Below is a small trained network, with its code and all its weights. Each question gives an input and a class and asks what happens when units are switched off, that is, made to give their printed mean instead of their output.

import numpy as np


def w(rows, s, z=0):
    codes = np.array(rows[::2]) - 128.0
    scale = np.full(codes.shape[1], s)
    scale[-1] = z or s
    return codes * scale


def norm(h):
    return h / np.sqrt((h * h).mean(-1, keepdims=True) + 1e-5)


def f(y):
    return y / 2 * (1 + np.tanh(0.7978845608 * (y + 0.044715 * y**3)))


def log_softmax(a):
    a = a - a.max(-1, keepdims=True)
    return a - np.log(np.exp(a).sum(-1, keepdims=True))


def net(x, mask):
    res = np.array(x, float).reshape(1, 5) / 4 @ E
    u = 0
    for l in range(3):
        y = f(norm(res) @ A[l][:, :-1].T + A[l][:, -1])
        res = res + np.where(mask[u : u + 5], y, B[l][:, -1]) @ B[l][:, :-1]
        u += 5
    return log_softmax(norm(res)[-1] @ U[:, :-1].T + U[:, -1])


A, B = {}, {}
E = w([
[130,126,104,128,129],'x0',
[157,254,95,99,149],'x1',
[78,36,137,79,192],'x2',
[127,121,107,130,131],'x3',
[19,99,129,198,80],'x4',
],0.008)
A[0] = w([
[67,121,140,113,105,99],'0.n0',
[189,78,157,145,118,92],'0.n1',
[36,164,137,125,67,138],'0.n2',
[11,156,114,85,150,4],'0.n3',
[116,111,121,117,110,37],'0.n4',
],0.011,0.0031)
B[0] = w([
[137,158,124,192,166,178],'0.n0',
[200,129,65,126,48,170],'0.n1',
[104,136,121,135,28,252],'0.n2',
[254,128,139,195,166,199],'0.n3',
[112,171,138,75,175,113],'0.n4',
],0.011,0.0044)
A[1] = w([
[251,143,196,220,119,210],'1.n0',
[114,193,130,76,94,84],'1.n1',
[113,205,182,52,255,43],'1.n2',
[84,139,145,133,94,5],'1.n3',
[213,190,123,107,68,38],'1.n4',
],0.0081,0.002)
B[1] = w([
[188,1,65,138,218,254],'1.n0',
[139,221,167,176,114,149],'1.n1',
[72,203,46,86,244,180],'1.n2',
[72,151,108,131,112,126],'1.n3',
[148,135,199,210,102,214],'1.n4',
],0.0072,0.0053)
A[2] = w([
[177,202,153,105,130,109],'2.n0',
[156,72,189,35,176,106],'2.n1',
[61,66,194,151,179,125],'2.n2',
[128,78,203,128,10,4],'2.n3',
[73,185,138,132,144,49],'2.n4',
],0.011,0.0028)
B[2] = w([
[102,141,250,172,132,199],'2.n0',
[59,143,89,39,9,240],'2.n1',
[164,166,254,113,159,225],'2.n2',
[65,142,45,94,200,254],'2.n3',
[180,161,48,111,94,136],'2.n4',
],0.0083,0.0034)
U = w([
[221,94,108,152,142,252],'0',
[26,117,86,167,78,5],'1',
[186,240,201,152,175,124],'2',
[117,218,136,191,46,85],'3',
[110,89,141,6,65,44],'4',
[82,101,209,154,168,252],'5',
[113,207,86,40,226,51],'6',
],0.017,0.0029)

Each question gives the input, the list of numbers given to net, and the class t.
The units are the neurons (one row each of A and B). Each row of codes is followed by its name. A weight is (code - 128) times the scale printed after its matrix; where a second scale follows, it is the last column's (A, B and U).
mask holds one flag per neuron, layer by layer. A switched-off neuron (its flag False) gives its mean, the last column of its row in B, instead of its output. The means were averaged over made-up inputs and are rounded, as every weight is.
A unit's drop is (log p(t) with every unit on - log p(t) with that unit switched off) / (log p(t) with every unit on - log p(t) with every unit switched off).
The circuit of an input: a set's keep is (log p(t) with only the set's units on - log p(t) with every unit switched off) / (log p(t) with every unit on - log p(t) with every unit switched off). Starting from the 12 units with the biggest drops (on a tie, the unit counted first), units are removed one at a time, each time the one whose removal leaves the highest keep (on an exact tie, the one counted first), for as long as the keep stays at least 0.8.
units of the circuit, in order: the units of the circuit, biggest drop first
unit that matters most: the unit with the biggest drop
k most important neurons: the k neurons with the biggest drops, biggest first
k most important neurons of layer l: the k neurons of layer l with the biggest drops, biggest first
drop when u is switched off: that unit's drop, to one decimal
input [8,-4,4,-6,0], class 4: 2 most important neurons => (2.n1, 1.n4)
input [1,-1,-6,2,2], class 1: most important neuron of layer 2 => (2.n3)
input [-5,-7,-8,-6,5], class 1: units of the circuit, in order => (2.n3, 0.n3)
input [8,-2,-4,-7,1], class 1: 2 most important neurons => (0.n3, 2.n3)
input [-8,1,8,6,-1], class 6: units of the circuit, in order => (0.n2, 1.n2)
input [6,-1,-1,-7,2], class 1: units of the circuit, in order => (0.n2, 2.n3)
input [-6,5,3,0,4], class 0: 2 most important neurons => (0.n3, 1.n0)
input [-4,7,3,7,1], class 0: units of the circuit, in order => (0.n3, 1.n0)
input [-2,-7,4,-6,-1], class 4: units of the circuit, in order => (2.n1, 1.n4)
input [6,-7,-8,5,2], class 1: units of the circuit, in order => (0.n3, 2.n3)
input [-4,3,8,-3,4], class 0: 2 most important neurons => (0.n3, 1.n0)
input [4,-1,-8,2,1], class 1: 2 most important neurons => (0.n3, 2.n2)
input [-7,-1,-7,-5,-7], class 0: 2 most important neurons => (1.n0, 2.n2)
input [1,-4,5,8,-8], class 4: unit that matters most => 2.n1
input [-5,-5,-5,3,2], class 1: drop when 0.n3 is switched off => 0.8
input [2,7,7,3,7], class 0: drop when 0.n3 is switched off => 1.1
input [8,-3,-7,-8,4], class 1: drop when 2.n3 is switched off => 0.3
input [-8,-2,-6,4,-2], class 0: drop when 2.n2 is switched off => 0.0
